Below is a small trained network, with its code and all its weights. Each question gives an input and a target symbol and asks what happens when units are switched off, that is, made to give their printed mean instead of their output.

import numpy as np


def w(rows, s, z=0):
    codes = np.array(rows[::2]) - 128.0
    scale = np.full(codes.shape[1], s)
    scale[-1] = z or s
    return codes * scale


def norm(h):
    return h / np.sqrt((h * h).mean(-1, keepdims=True) + 1e-5)


def f(y):
    return y / 2 * (1 + np.tanh(0.7978845608 * (y + 0.044715 * y**3)))


def softmax(a):
    e = np.exp(a - a.max(-1, keepdims=True))
    return e / e.sum(-1, keepdims=True)


def log_softmax(a):
    a = a - a.max(-1, keepdims=True)
    return a - np.log(np.exp(a).sum(-1, keepdims=True))


def net(x, mask):
    ids = ['ΘΠΣΦΩαβεζηλμξτψ'.index(c) for c in x.split()]
    T = len(ids)
    res = E[ids] + P[:T]
    u = 0
    for l in range(2):
        r = norm(res)
        for j in range(2):
            rows = slice(2 * j, 2 * j + 2)
            q, k, v = (r @ M[l][rows].T for M in (Q, K, V))
            z = softmax(np.where(np.tri(T) > 0, q @ k.T / 2**0.5, -1e9)) @ v
            o = O[l][rows]
            res = res + np.where(mask[u + j], z, o[:, -1]) @ o[:, :-1]
        u += 2
        y = f(norm(res) @ A[l][:, :-1].T + A[l][:, -1])
        res = res + np.where(mask[u : u + 16], y, B[l][:, -1]) @ B[l][:, :-1]
        u += 16
    return log_softmax(norm(res)[-1] @ U[:, :-1].T + U[:, -1])


Q, K, V, O, A, B = {}, {}, {}, {}, {}, {}
E = w([
[86,150,112,136,149,217,47],'Θ',
[253,128,14,242,228,174,116],'Π',
[159,180,182,74,91,147,134],'Σ',
[179,91,110,158,108,178,130],'Φ',
[159,67,110,159,139,127,132],'Ω',
[102,156,186,171,251,111,145],'α',
[187,151,150,118,122,85,59],'β',
[133,176,47,38,108,110,221],'ε',
[180,103,210,160,68,173,148],'ζ',
[181,131,111,131,108,125,105],'η',
[102,169,177,44,124,108,111],'λ',
[180,109,190,161,202,192,69],'μ',
[102,114,161,103,142,62,90],'ξ',
[138,82,139,137,162,66,110],'τ',
[120,116,47,194,20,100,125],'ψ',
],0.012)
P = w([
[182,54,2,66,47,93,108],'0',
[180,72,45,97,70,98,122],'1',
[171,92,61,121,80,93,142],'2',
[171,105,75,131,91,98,141],'3',
[165,111,87,142,95,102,141],'4',
[159,119,91,158,98,106,136],'5',
[155,121,99,165,100,107,136],'6',
[152,123,103,174,106,108,133],'7',
[144,128,110,178,109,113,127],'8',
[142,129,115,186,112,112,125],'9',
[140,132,121,189,112,116,119],'10',
],0.0029)
Q[0] = w([
[83,253,163,149,134,194,157],'0.h1',
[109,120,84,188,85,238,141],'0.h1',
[214,186,136,70,60,157,131],'0.h2',
[210,112,59,123,62,147,141],'0.h2',
],0.0056)
K[0] = w([
[69,226,200,72,84,220,179],'0.h1',
[175,57,155,189,60,253,234],'0.h1',
[184,198,134,65,89,188,148],'0.h2',
[171,136,64,212,136,167,152],'0.h2',
],0.0051)
V[0] = w([
[30,253,183,29,140,114,131],'0.h1',
[147,151,206,200,35,177,195],'0.h1',
[19,53,157,215,145,93,151],'0.h2',
[135,160,124,138,108,210,180],'0.h2',
],0.0038)
O[0] = w([
[141,4,131,110,134,164,150,1],'0.h1',
[73,98,139,115,178,75,94,39],'0.h1',
[110,137,159,118,51,118,169,89],'0.h2',
[131,93,65,64,143,45,89,19],'0.h2',
],0.0039,0.0024)
A[0] = w([
[91,130,182,55,125,107,165,107],'0.n1',
[166,171,123,133,144,200,146,106],'0.n2',
[156,185,99,139,218,172,139,106],'0.n3',
[138,106,135,118,171,128,45,75],'0.n4',
[65,117,166,130,113,194,180,28],'0.n5',
[58,145,69,133,139,254,113,55],'0.n6',
[148,107,120,64,194,166,107,128],'0.n7',
[41,163,86,74,121,61,109,158],'0.n8',
[148,59,118,116,143,79,106,79],'0.n9',
[65,46,191,122,112,132,168,81],'0.n10',
[12,130,119,129,252,132,208,3],'0.n11',
[143,138,199,164,172,133,98,154],'0.n12',
[156,90,119,155,132,209,184,95],'0.n13',
[151,21,88,135,199,104,147,77],'0.n14',
[95,63,135,128,166,88,108,129],'0.n15',
[118,164,130,92,99,134,187,47],'0.n16',
],0.0076,0.004)
B[0] = w([
[162,120,128,188,124,69,110,171],'0.n1',
[125,76,126,118,147,103,75,165],'0.n2',
[135,63,135,209,194,147,133,193],'0.n3',
[91,108,181,62,148,163,138,153],'0.n4',
[130,167,123,184,147,87,112,107],'0.n5',
[92,240,220,139,114,214,92,154],'0.n6',
[67,159,125,209,151,117,173,152],'0.n7',
[242,65,123,107,80,197,126,164],'0.n8',
[160,144,176,125,94,138,93,147],'0.n9',
[64,194,88,138,166,92,148,146],'0.n10',
[103,116,175,192,133,2,110,148],'0.n11',
[83,111,65,94,189,118,182,252],'0.n12',
[179,146,112,87,123,91,46,140],'0.n13',
[200,162,131,105,50,130,70,139],'0.n14',
[187,130,128,152,110,125,130,153],'0.n15',
[173,110,101,86,101,147,115,109],'0.n16',
],0.0065,0.004)
Q[1] = w([
[23,169,135,1,135,80,135],'1.h1',
[192,162,68,137,194,64,73],'1.h1',
[179,154,138,83,153,57,226],'1.h2',
[231,105,115,176,94,104,85],'1.h2',
],0.0059)
K[1] = w([
[51,233,133,3,181,134,157],'1.h1',
[232,182,26,107,168,49,111],'1.h1',
[194,180,106,138,216,65,254],'1.h2',
[181,97,71,59,178,90,128],'1.h2',
],0.0055)
V[1] = w([
[111,135,202,64,128,162,111],'1.h1',
[112,147,87,14,135,100,4],'1.h1',
[79,111,83,214,62,107,63],'1.h2',
[194,156,37,218,156,116,171],'1.h2',
],0.003)
O[1] = w([
[134,215,75,254,167,28,110,10],'1.h1',
[88,20,226,206,76,176,212,103],'1.h1',
[141,86,108,129,197,152,149,85],'1.h2',
[64,92,136,154,122,78,105,252],'1.h2',
],0.0036,0.0013)
A[1] = w([
[125,97,84,93,120,196,113,134],'1.n1',
[77,98,156,144,164,170,152,47],'1.n2',
[121,121,158,150,151,79,137,150],'1.n3',
[169,115,160,113,100,135,99,116],'1.n4',
[59,162,105,163,150,138,193,62],'1.n5',
[152,134,120,120,99,91,95,133],'1.n6',
[99,151,94,165,76,148,170,8],'1.n7',
[133,115,131,173,168,135,113,127],'1.n8',
[129,96,166,135,112,146,186,42],'1.n9',
[144,96,109,115,95,145,137,138],'1.n10',
[74,133,127,126,195,164,153,1],'1.n11',
[125,94,120,115,114,114,159,161],'1.n12',
[67,152,122,174,178,81,159,126],'1.n13',
[5,182,75,133,191,127,169,91],'1.n14',
[174,138,137,98,82,171,87,110],'1.n15',
[111,138,156,157,119,119,106,118],'1.n16',
],0.012,0.0051)
B[1] = w([
[175,174,183,147,126,125,198,165],'1.n1',
[80,24,179,90,131,82,120,158],'1.n2',
[114,130,153,200,102,117,210,227],'1.n3',
[155,130,104,104,106,88,63,245],'1.n4',
[158,161,108,133,33,85,101,144],'1.n5',
[146,98,172,105,138,171,97,254],'1.n6',
[74,1,119,173,64,195,172,117],'1.n7',
[82,132,146,94,83,96,165,190],'1.n8',
[153,68,113,51,129,150,46,123],'1.n9',
[66,146,145,120,141,106,151,189],'1.n10',
[111,52,157,104,152,197,235,162],'1.n11',
[156,163,171,188,143,115,142,195],'1.n12',
[42,116,42,29,152,112,29,198],'1.n13',
[255,235,146,156,30,197,127,190],'1.n14',
[52,40,114,43,167,124,13,224],'1.n15',
[135,151,139,147,161,100,205,135],'1.n16',
],0.0069,0.0048)
U = w([
[152,85,157,57,133,91,20,179],'Θ',
[193,140,235,209,84,66,181,86],'Π',
[1,159,118,137,161,33,165,217],'Σ',
[136,253,60,120,26,103,100,128],'Φ',
[110,136,132,129,129,127,138,2],'Ω',
[122,136,124,121,119,133,146,31],'α',
[112,135,130,127,120,128,136,18],'β',
[179,125,43,209,210,164,104,153],'ε',
[80,29,176,107,216,177,200,87],'ζ',
[110,130,122,125,117,133,145,33],'η',
[76,53,80,179,12,167,142,164],'λ',
[111,135,120,132,122,132,136,35],'μ',
[77,225,166,133,110,237,113,232],'ξ',
[174,153,79,30,104,116,224,229],'τ',
[113,126,133,136,116,134,135,2],'ψ',
],0.0071,0.0026)

Each question gives the input, a string of symbols that net reads in full, and the target symbol t.
The units are the heads (2 rows each of Q, K, V and O) and the neurons (one row each of A and B). Each row of codes is followed by its name. A weight is (code - 128) times the scale printed after its matrix; where a second scale follows, it is the last column's (O, A, B and U).
mask holds one flag per unit, layer by layer, with each layer's heads first. A switched-off unit (its flag False) gives its mean, the last column of its rows in O or B, instead of its output. The means were averaged over made-up inputs and are rounded, as every weight is.
A unit's drop is (log p(t) with every unit on - log p(t) with that unit switched off) / (log p(t) with every unit on - log p(t) with every unit switched off).
The circuit of an input: a set's keep is (log p(t) with only the set's units on - log p(t) with every unit switched off) / (log p(t) with every unit on - log p(t) with every unit switched off). Starting from the 12 units with the biggest drops (on a tie, the unit counted first), units are removed one at a time, each time the one whose removal leaves the highest keep (on an exact tie, the one counted first), for as long as the keep stays at least 0.8.
circuit, biggest first: the units of the circuit, biggest drop first
most important unit: the unit with the biggest drop
top k neurons: the k neurons with the biggest drops, biggest first
k most important neurons of layer l: the k neurons of layer l with the biggest drops, biggest first
heads that matter: for each layer, one digit per head in row order, 1 if its drop is at least 0.15 and else 0, layers parted by /
input ξ τ ξ α Θ ε α Θ Σ, target Θ: heads that matter	00 / 00
input Θ β η ξ τ β, target Π: heads that matter	11 / 10
input ζ ξ Φ Ω Π Ω, target Π: circuit, biggest first	[0.h1, 1.n15]
input ξ α ζ ζ β τ τ ξ Σ, target Θ: most important unit	0.n10
input Φ Π Φ, target Π: top 4 neurons	[1.n13, 1.n1, 0.n8, 0.n14]
input Θ η ζ ξ Φ λ Ω, target Θ: top 3 neurons	[0.n14, 0.n12, 0.n11]
input τ β Θ τ τ, target Σ: top 3 neurons	[0.n8, 0.n12, 1.n13]
input η ζ ξ ζ ε ξ λ ζ, target Σ: 3 most important neurons of layer 1	[1.n13, 1.n14, 1.n3]
input τ ψ ξ τ Ω Θ ξ Ω, target Π: top 2 neurons	[0.n6, 1.n13]
input Σ μ ζ η Π ζ α Θ α Π Σ, target Π: heads that matter	11 / 10
input μ ξ Θ μ ζ ξ ψ ψ ξ τ ξ, target Φ: 2 most important neurons of layer 0	[0.n10, 0.n12]
input ξ β ξ Σ λ Θ Σ Σ, target Σ: 3 most important neurons of layer 0	[0.n8, 0.n7, 0.n14]
input Σ ξ ξ Θ τ Ω τ α ξ Φ, target Θ: top 3 neurons	[0.n12, 0.n13, 1.n15]
input ε Θ μ λ Π Θ τ λ η λ, target Σ: heads that matter	10 / 00
input μ ξ η Θ ξ Φ ξ μ μ η, target Π: heads that matter	11 / 11
input ξ Π λ ζ Σ ξ ξ, target Σ: top 2 neurons	[0.n10, 0.n15]
input α α η λ τ λ ξ ξ η ξ λ, target Σ: top 4 neurons	[0.n1, 0.n10, 0.n7, 0.n8]
input ξ Σ Σ, target Π: heads that matter	11 / 11
input η α ζ ψ λ λ, target Π: top 3 neurons	[0.n8, 0.n7, 0.n1]
input ζ τ τ α τ ψ α ξ ξ Φ τ, target Φ: top 2 neurons	[0.n8, 0.n12]
input η λ Θ Π ξ β Ω τ β, target Π: heads that matter	10 / 10
input ζ Φ Θ τ μ Φ, target Π: heads that matter	11 / 11
input α ζ ξ ξ Θ ψ ζ μ, target ζ: top 2 neurons	[1.n2, 0.n3]
input η ξ λ ε α ξ Φ, target Θ: top 2 neurons	[0.n13, 0.n12]
input ξ μ Φ ξ ξ, target Σ: top 3 neurons	[0.n10, 0.n1, 0.n15]
input Φ ξ τ Θ Π ε Π Ω ξ, target Π: top 3 neurons	[0.n8, 0.n7, 0.n15]
input β ζ τ ξ λ α η Θ η, target Π: heads that matter	11 / 10
input μ ζ λ τ ξ Π β η τ, target Π: 3 most important neurons of layer 0	[0.n14, 0.n8, 0.n12]
